(in the rows, 128 means zero)
Each row is followed by its class.
[127 141 135 118 118 127 143 112 114 130 136 113 117 144 125 137 129 132
 124 130 155 142 162  95 108 126 129 120 126]	Z387
[129 121 116 133 118 137 128 116 135 130 132 163 125 127 127 107 126 105
 126 112 123 125 139 126 111 139 128 149 103]	Z518
[122 118 128 125 102 132 129 146 134 131 133 138 126 138 165 120 131 134
 114 131 127 141 125 121 160 120 122 127 113]	Z518
[118 131 125 147 116 131 140 106 135 127 127 165 134 127 142 141 122 110
 122 115 108 114 125 131  94 120 130 137 106]	Z518
[143 125 125 115 110 135 125 153 110 144 129 121 129 131 117 203 112 110
 135 138  14 111 139 130 115 123 118 134 138]	Z518
[133 129 116 132 123 111 135 130 123 128 144 120 125 171 136 171 126 129
 120 134 139 127 130 128 113 134 120 129 128]	Z387
[123 146 121 115 110 151 126 143 128 126 129 161 139 125 132 240 134 120
 104 115  32 103 123 120  99 132 117  97 137]	Z518
[124 130 135 127 118 158 123 100 124 138 131 120 116 173 125 177 134 105
 122 117 106 120 126 128 117 137 120 132 122]	Z387
[122 121 151 130 152 128 126 128 106 140 147 137 126 118 135 150 125 142
 127 127 143 152 118 151 117 120 145 137 127]	Z387
[110 122 115 119 105 125 119  25 160 129 122 139 131 122 141 206 125 129
 128 136  25 105 121 153 105 140 129 136 124]	Z518
[127 132 123 131 113 123 130 120 124 128 128 136 142 125 130 168 111 118
 136 124  95 104 141 128 107 124 137 116 120]	Z518
[119 137 137 126 124 123 127 141 137 149 142 123 113 123 136 203  98 124
 126 122 115 100 127 155  80 116 133 140 121]	Z387
[117 136 112 122 130 132 123 144 121 118 128 133 108 126 128 183 123 108
 135 127  83 110 116 141 117 120 144 183 114]	Z387
[125 140 134 136 113 137 137 122 116 123 129 152 129 124 134 146 131 145
 115 116 139 147 153 120  82 128 129 108 126]	Z518
[126 129 101 106 113 129 124 146 144 150 117 155 117 138 159 252 129 133
 128 133   4 114 123 109  77 127 122  94 147]	Z518
[132 148 144 128 111 121 127 132 117 128 152 135 125 142 112 139 130 110
 112 114 164 120 126 121 113  92 115 130 122]	Z387
[107 117 131 127 158 125 129 161 122 114 135 144 130 124 128 194 127 129
 131 149  70 141 119 136 111 112 138 149 102]	Z387
[128 125 147 131  91 123 121 147 137 138 109 144 144 123 130 210 119 120
 107 134   5 125 135 122  95 129 103 100 136]	Z518
[128 123 131 137 129 126  88 123 122 150 134 147 127 141 132  77 124 100
 126 118 192 137 124 131 114 128 144 127  99]	Z518
[137 134 124 132 134 114 131 133 122 131 128 117 125 116 129 127 122 139
 128 132 195 136 140 142 108 121 117 131 124]	Z387
[127 130 119 121 138 131 115 135 129 130 124 128 146 121 134 169 119 116
 135 141  53 116 110 122 128 139 139 136 127]	Z518
[131 121 168  87 149 130 131 131 124 141 142 136 123 132 125 176 132 148
 129 134 133 167 135 133 109 122 131 127 135]	Z387
[121 144 113 128 129 134 102 149 125 133 121 151 140 155 149 173 115 107
 124 115  95 111 118 142  88 120 136 171 102]	Z387
[136 138 144 120 115 109 134 135 119 132 146  79 139 131 129 204 110 152
 138 147 137 110 126 129 100 142 120 151 142]	Z387
[137 128 132 138 137 120 118 132 135  99 146 106 109 113 109 130 126 137
 126 126 176 130 153 147 106 125 124 147 120]	Z387
[133 118 144 134 115 144 120 114 145 118 135 122 116 125 116 113 145 132
 125 117 160 108 128 128 167 125 130 151 119]	Z518
[120 135 124 112 147 120 120 158 156  90 111 140 129 137  85 140 129 124
 139 133  57 132 131 125 139 122 126 127 127]	Z387
[114 142 127 120 113 121 123 138 119 131 126 143 139 143 139 243 131 134
 118 132  57  82 120 122  94 126 120 143 125]	Z387
[127 127 114 128 109 139 127 127 146 119 134 124 132 114 133 123 131 133
 131 131  82  98 123  95 146 110 117 141 104]	Z518
[139 139 139 127 115 125 121 132 140 137 132 146 116 118 138 242 137 123
 173 122  72 137 132 145  36 127 117 115 131]	Z387
[132 147 124 121 117 120 124 131 139 143 134 116 127 133 142 228 127 126
 127 121 114 123 136 138  62 136 117 103 139]	Z387
[137 118 158 117 131 120 144  89 119 136 134  76 105 135 134  96 117 160
 132 130 252 147 144 156  86 120 129 114 120]	Z387
[129 108 141 128 144 117 119 129 105 132 129 107 122 134 127 157 119 168
 135 137 107 133 122 145 136 134 139 159 124]	Z387
[127 160 120 108 145 122 118 154 114 124 129 134 149 123 134 221 115 111
 122 133  20  95 110 121 109 134 134 162 112]	Z387
[143 122 132 150 122 121 109 128 142 130 130 135 117 125 134 129 132  95
 136 134 139 123 142 149 109 120 130 165 109]	Z387

Each row is followed by its class.
[104 137 134 149 134 110 139 124 181 107 122 140 133 160 122 111 111  80
 126 146 129 133 123 120 139 108 135 148 133]	Z199
[100 147 135 139 120 134 106 102 137 145 128 123 119 141 117 130 124 107
 119 127 135 146 129 124 118 123 126 115 126]	Z903
[111 140 120 130 130 132 136 101 153 117 133 118 139 118 133 163 132 138
 115 154 127 124 122 134 119 124 115 149 132]	Z607
[112 145 106 118 118 140 113  81 137  97 130  97  94 128 137 202 131 161
 115 111 112 143 118 119 147 162  89 123 135]	Z199
[103 137 130 131 127 120 127 148 112  96 127 142 122 138  96 125 118 123
 124 103 134 139 114 125 111 116 160 117 136]	Z903
[110 127 120 129 122 129 120 117 161 123 135 127 126 114 127 149 136 114
 113 125 140 126 131 115 115 130 121 122 136]	Z607
[120 130 120 129 123 124 133  99 160 130 140 129 121 114 140 151 132 126
 118 146 130 126 116 132 115 132 108 148 125]	Z607
[ 87 126 137 146 129 113 129 117 148 127 121 108 122 127 124 188 154 160
 102 142 111 136 112 137 119 119 132 150 131]	Z903
[116 158 123 118 135  88 153 113 163 121 126 117 160 102 119 149 143 120
 115 135 105 118 119 131 141 119 133 141 140]	Z199
[114 130 115 124 129 128 132 105 156 139 137 125 135 113 135 150 157 131
 118 135 141 130 133 124 120 123 101 132 129]	Z565
[ 92 137 141 139 134 126 111 126 122 173 110 129 127 117 119 148 154 128
 113 141 145 133 138 128 147 112 127 135 127]	Z903
[ 95 135 113 127 131 125 132  99 160 137 134 131 132 122 138 164 141 121
 111 123 150 125 123 127  90 125 113 127 134]	Z607
[122 152 129 101 135  88 146 122 151 122 123 124 161 104 105 128 159 102
 119 112 132 132 122 131 115 117 132 113 157]	Z199
[125 129 120 131 142 114 130 114 141 120 124 121 134 119 126 132 150 137
 121 132 136 123 118 124 122 120 134 131 141]	Z565
[104 131 126 137 137 105 136  89 164 151 130 121 143 114 139 173 149 122
 112 154 131 120 121 132 120 115 112 145 130]	Z565
[ 86 147 121 136 124 112 123  90 160 122 133 122 123 125 122 171 142 120
 117 118 139 134 115 132 119 135 124 125 148]	Z607
[100 151 112 114 134  81 127  92 185 104 132 105 133 108 119 168 142 112
 153 117 121 126 121 125 128 162 113 112 159]	Z199
[110 132 126 135 124 143 117 103 164 168 127 131 134 129 147 155 137 120
  95 152 137 145 143 114 109  96  92 132 119]	Z199
[121 127 131 132 129 120 128 135 145 114 121 128 128 128 124 140 133 123
 123 123 132 133 119 126 126 124 122 138 127]	Z607
[ 97 143 141 143 126 129 123 114 164 132 123 130 126 119 133 127 131  96
 123 152 133 142 135 113 122 105 110 137 123]	Z903
[104 142 127 138 134 123 118  80 154 163 125 113 134 117 135 167 149 124
 111 150 142 125 140 134 132 126 103 138 139]	Z199
[105 132 126 138 132 109 126 102 158 132 130 113 130 121 135 167 149 127
 127 137 126 128 129 129 122 129 119 137 138]	Z607
[ 91 145 130 126 127 115 128  81 162 115 123 118 122 121 125 173 138 116
 115 128 141 146 126 140 118 137 114 136 139]	Z607
[103 122 123 127 152 110 149 123 163 109 129 126 137 113 135 177 141 145
 106 139 117 128 114 135 110 115 116 153 130]	Z199
[102 136 144 133 123 123 127 128 145 118 129 131 131 125 123 141 131 126
 100 126 127 146 125 136 124 108 119 130 125]	Z199
